Small tables with named rows and columns. After each table, cells are looked up by row and column.

famevat:
         lerelar  num  pup  zati  mabivif  pirozav  zaz  sabera  bik
ruratu       111  185  148   202       74      140  164      90  112
kubuzod      111  185  148   202       74      139  164      90  112
dovo         158   86  122    69      194      130  106     179  157
dep          161   89  125    72      197      133  109     181  160
lef          153   80  116    63      189      124  100     173  152
vuz          162   90  126    74      198      135  111     182  161
tufogo       111  185  148   202       74      140  164      90  112
sez          111  185  148   202       74      140  164      90  112
puro         111  185  148   202       74      139  164      90  112
piduke       110  184  147   201       74      139  164      90  111

What is the sabera of tufogo in famevat? 90
What is the lerelar of piduke in famevat? 110
What is the zaz of sez in famevat? 164
What is the pirozav of lef in famevat? 124
What is the zaz of piduke in famevat? 164
What is the num of piduke in famevat? 184
What is the zati of puro in famevat? 202
What is the zati of sez in famevat? 202
What is the pup of piduke in famevat? 147
What is the sabera of dovo in famevat? 179
What is the mabivif of dep in famevat? 197
What is the bik of vuz in famevat? 161
What is the bik of piduke in famevat? 111

puf
|  | vusep | rel | pezofar | fesaku | gorudo | rumun | pez |
|---|---|---|---|---|---|---|---|
| lop | 126 | 65 | 208 | 135 | 108 | 190 | 166 |
| mog | 150 | 212 | 65 | 140 | 168 | 83 | 108 |
| vuf | 114 | 53 | 197 | 123 | 95 | 179 | 154 |
| tuzum | 114 | 53 | 197 | 123 | 95 | 179 | 154 |
| tipopu | 123 | 62 | 205 | 132 | 105 | 187 | 163 |
| setul | 150 | 212 | 66 | 141 | 169 | 84 | 109 |
| bup | 120 | 59 | 203 | 129 | 102 | 185 | 160 |
| sepe | 150 | 212 | 65 | 140 | 168 | 83 | 108 |
| nek | 149 | 211 | 65 | 140 | 168 | 83 | 108 |

vusep of sepe is 150
fesaku of vuf is 123
rel of setul is 212
pezofar of lop is 208
pezofar of nek is 65
rumun of setul is 84
rel of bup is 59
rumun of nek is 83
pez of sepe is 108
pez of lop is 166
rel of vuf is 53
fesaku of setul is 141
vusep of mog is 150
Row with the largest rumun: lop

ziz:
,vopul,penika,mesegog,kizofu,degavez,vufa,ror,telur,kib
pev,0.274,0.730,0.729,0.730,0.730,0.273,0.274,0.731,0.280
dil,0.267,0.736,0.735,0.737,0.737,0.267,0.268,0.738,0.274
ziga,0.247,0.756,0.755,0.757,0.756,0.247,0.248,0.758,0.254
bimara,0.412,0.591,0.590,0.592,0.592,0.412,0.412,0.593,0.417
famapab,0.691,0.313,0.313,0.312,0.313,0.692,0.691,0.312,0.687
vezor,0.561,0.443,0.443,0.443,0.443,0.561,0.561,0.443,0.561
likuv,0.246,0.757,0.756,0.758,0.758,0.245,0.247,0.759,0.253
vis,0.567,0.437,0.437,0.437,0.437,0.567,0.567,0.438,0.567

What is the kizofu of pev in ziz? 0.730
What is the kizofu of ziga in ziz? 0.757
What is the vufa of pev in ziz? 0.273
What is the vopul of pev in ziz? 0.274
What is the ror of dil in ziz? 0.268
What is the kib of bimara in ziz? 0.417
What is the degavez of ziga in ziz? 0.756
What is the mesegog of likuv in ziz? 0.756
What is the penika of pev in ziz? 0.730
What is the vufa of famapab in ziz? 0.692
What is the kizofu of vezor in ziz? 0.443
Row with the largest vopul: famapab

fug.tsv
	vobefof	fovokis	pugo	rogak	pesupiz	zuduz	mak	fudega	mok
mokit	100	66	185	94	220	164	127	94	54
vud	90	72	179	91	229	153	129	89	61
kal	125	140	170	86	135	202	147	121	143
mivikiz	165	219	176	37	82	177	163	96	133
nudo	166	233	180	38	87	171	147	64	121

mivikiz, pesupiz -> 82
mivikiz, mok -> 133
mokit, mak -> 127
nudo, fovokis -> 233
nudo, vobefof -> 166
nudo, zuduz -> 171
mivikiz, fovokis -> 219
kal, zuduz -> 202
nudo, rogak -> 38
mokit, rogak -> 94
mivikiz, vobefof -> 165
mokit, fudega -> 94
vud, zuduz -> 153
kal, fovokis -> 140
mokit, fovokis -> 66
kal, mak -> 147
vud, fovokis -> 72
Which row has the largest pugo? mokit

viv =
         pap  fafude  kikizek  pom  vel  beg  tusi  zolo  dotuf
zak      180     150      107  176  103  155   166   129     78
dib      113     116      115   62   99  100   156   174    189
keka     143     133      215   52  184  127   145   135    148
tifo     174     181      236  167  164  195   145   133     80
fopiva   116     165      106  208   95  141   158   201    155
sugutuf  136     174      223  156  197  166   145   172    225

pap of zak is 180
pap of keka is 143
vel of tifo is 164
dotuf of fopiva is 155
vel of zak is 103
beg of zak is 155
kikizek of dib is 115
dotuf of keka is 148
pap of tifo is 174
pap of dib is 113
fafude of sugutuf is 174

